Below is a small trained network, with its code and all its weights. Each question gives an input and a class and asks what happens when units are switched off, that is, made to give their printed mean instead of their output.

import numpy as np


def w(rows, s, z=0):
    codes = np.array(rows[::2]) - 128.0
    scale = np.full(codes.shape[1], s)
    scale[-1] = z or s
    return codes * scale


def f(y):
    return np.maximum(y, 0)


def log_softmax(a):
    a = a - a.max(-1, keepdims=True)
    return a - np.log(np.exp(a).sum(-1, keepdims=True))


def net(x, mask):
    res = np.array(x, float).reshape(1, 6) / 4 @ E
    y = f(res @ A[0][:, :-1].T + A[0][:, -1])
    res = res + np.where(mask, y, B[0][:, -1]) @ B[0][:, :-1]
    return log_softmax(res[-1] @ U[:, :-1].T + U[:, -1])


A, B = {}, {}
E = w([
[122,127,121,127],'x0',
[219,145,44,80],'x1',
[175,2,171,155],'x2',
[153,161,152,139],'x3',
[127,101,120,127],'x4',
[117,119,127,125],'x5',
],0.0077)
A[0] = w([
[47,164,50,110,37],'neuron 0',
[196,171,223,99,175],'neuron 1',
[167,3,157,101,1],'neuron 2',
[85,194,71,49,118],'neuron 3',
[236,143,68,12,77],'neuron 4',
[123,4,215,235,123],'neuron 5',
[42,118,237,222,87],'neuron 6',
],0.0078,0.0022)
B[0] = w([
[241,206,94,137,176],'neuron 0',
[111,27,62,176,165],'neuron 1',
[188,116,2,123,198],'neuron 2',
[138,181,104,158,205],'neuron 3',
[81,25,255,72,225],'neuron 4',
[167,162,94,103,253],'neuron 5',
[172,134,158,48,237],'neuron 6',
],0.0075,0.0063)
U = w([
[64,91,144,64,238],'0',
[91,88,228,1,69],'1',
[111,96,103,188,193],'2',
[167,130,54,164,5],'3',
[109,94,132,166,76],'4',
],0.008,0.0027)

Each question gives the input, the list of numbers given to net, and the class t.
The units are the neurons (one row each of A and B). Each row of codes is followed by its name. A weight is (code - 128) times the scale printed after its matrix; where a second scale follows, it is the last column's (A, B and U).
mask holds one flag per neuron, in row order. A switched-off neuron (its flag False) gives its mean, the last column of its row in B, instead of its output. The means were averaged over made-up inputs and are rounded, as every weight is.
A unit's drop is (log p(t) with every unit on - log p(t) with that unit switched off) / (log p(t) with every unit on - log p(t) with every unit switched off).
The circuit of an input: a set's keep is (log p(t) with only the set's units on - log p(t) with every unit switched off) / (log p(t) with every unit on - log p(t) with every unit switched off). Starting from all 7 units, units are removed one at a time, each time the one whose removal leaves the highest keep (on an exact tie, the one counted first), for as long as the keep stays at least 0.8.
circuit, biggest first: the units of the circuit, biggest drop first
most important unit: the unit with the biggest drop
k most important neurons: the k neurons with the biggest drops, biggest first
drop of u: that unit's drop, to one decimal
input [0,8,-2,-6,-8,-3], class 1: most important unit -> neuron 4
input [0,-2,5,4,7,4], class 3: circuit, biggest first -> (neuron 4; neuron 2)
input [1,-4,5,-1,3,-3], class 3: circuit, biggest first -> (neuron 4; neuron 5)
input [5,-4,7,6,8,1], class 3: circuit, biggest first -> (neuron 2; neuron 5)
input [-1,-2,4,-2,7,1], class 3: circuit, biggest first -> (neuron 4; neuron 2)
input [4,-6,-8,-5,-6,-2], class 3: 2 most important neurons -> (neuron 0; neuron 4)
input [6,-5,8,-6,4,-6], class 3: 3 most important neurons -> (neuron 2; neuron 5; neuron 4)
input [6,2,8,-7,0,-1], class 3: drop of neuron 5 -> 0.2
input [-4,8,-1,4,-8,-5], class 1: 2 most important neurons -> (neuron 4; neuron 2)
input [-6,8,-8,-3,3,-7], class 1: drop of neuron 4 -> 2.0
input [-3,6,-2,3,-1,1], class 1: drop of neuron 6 -> -0.2
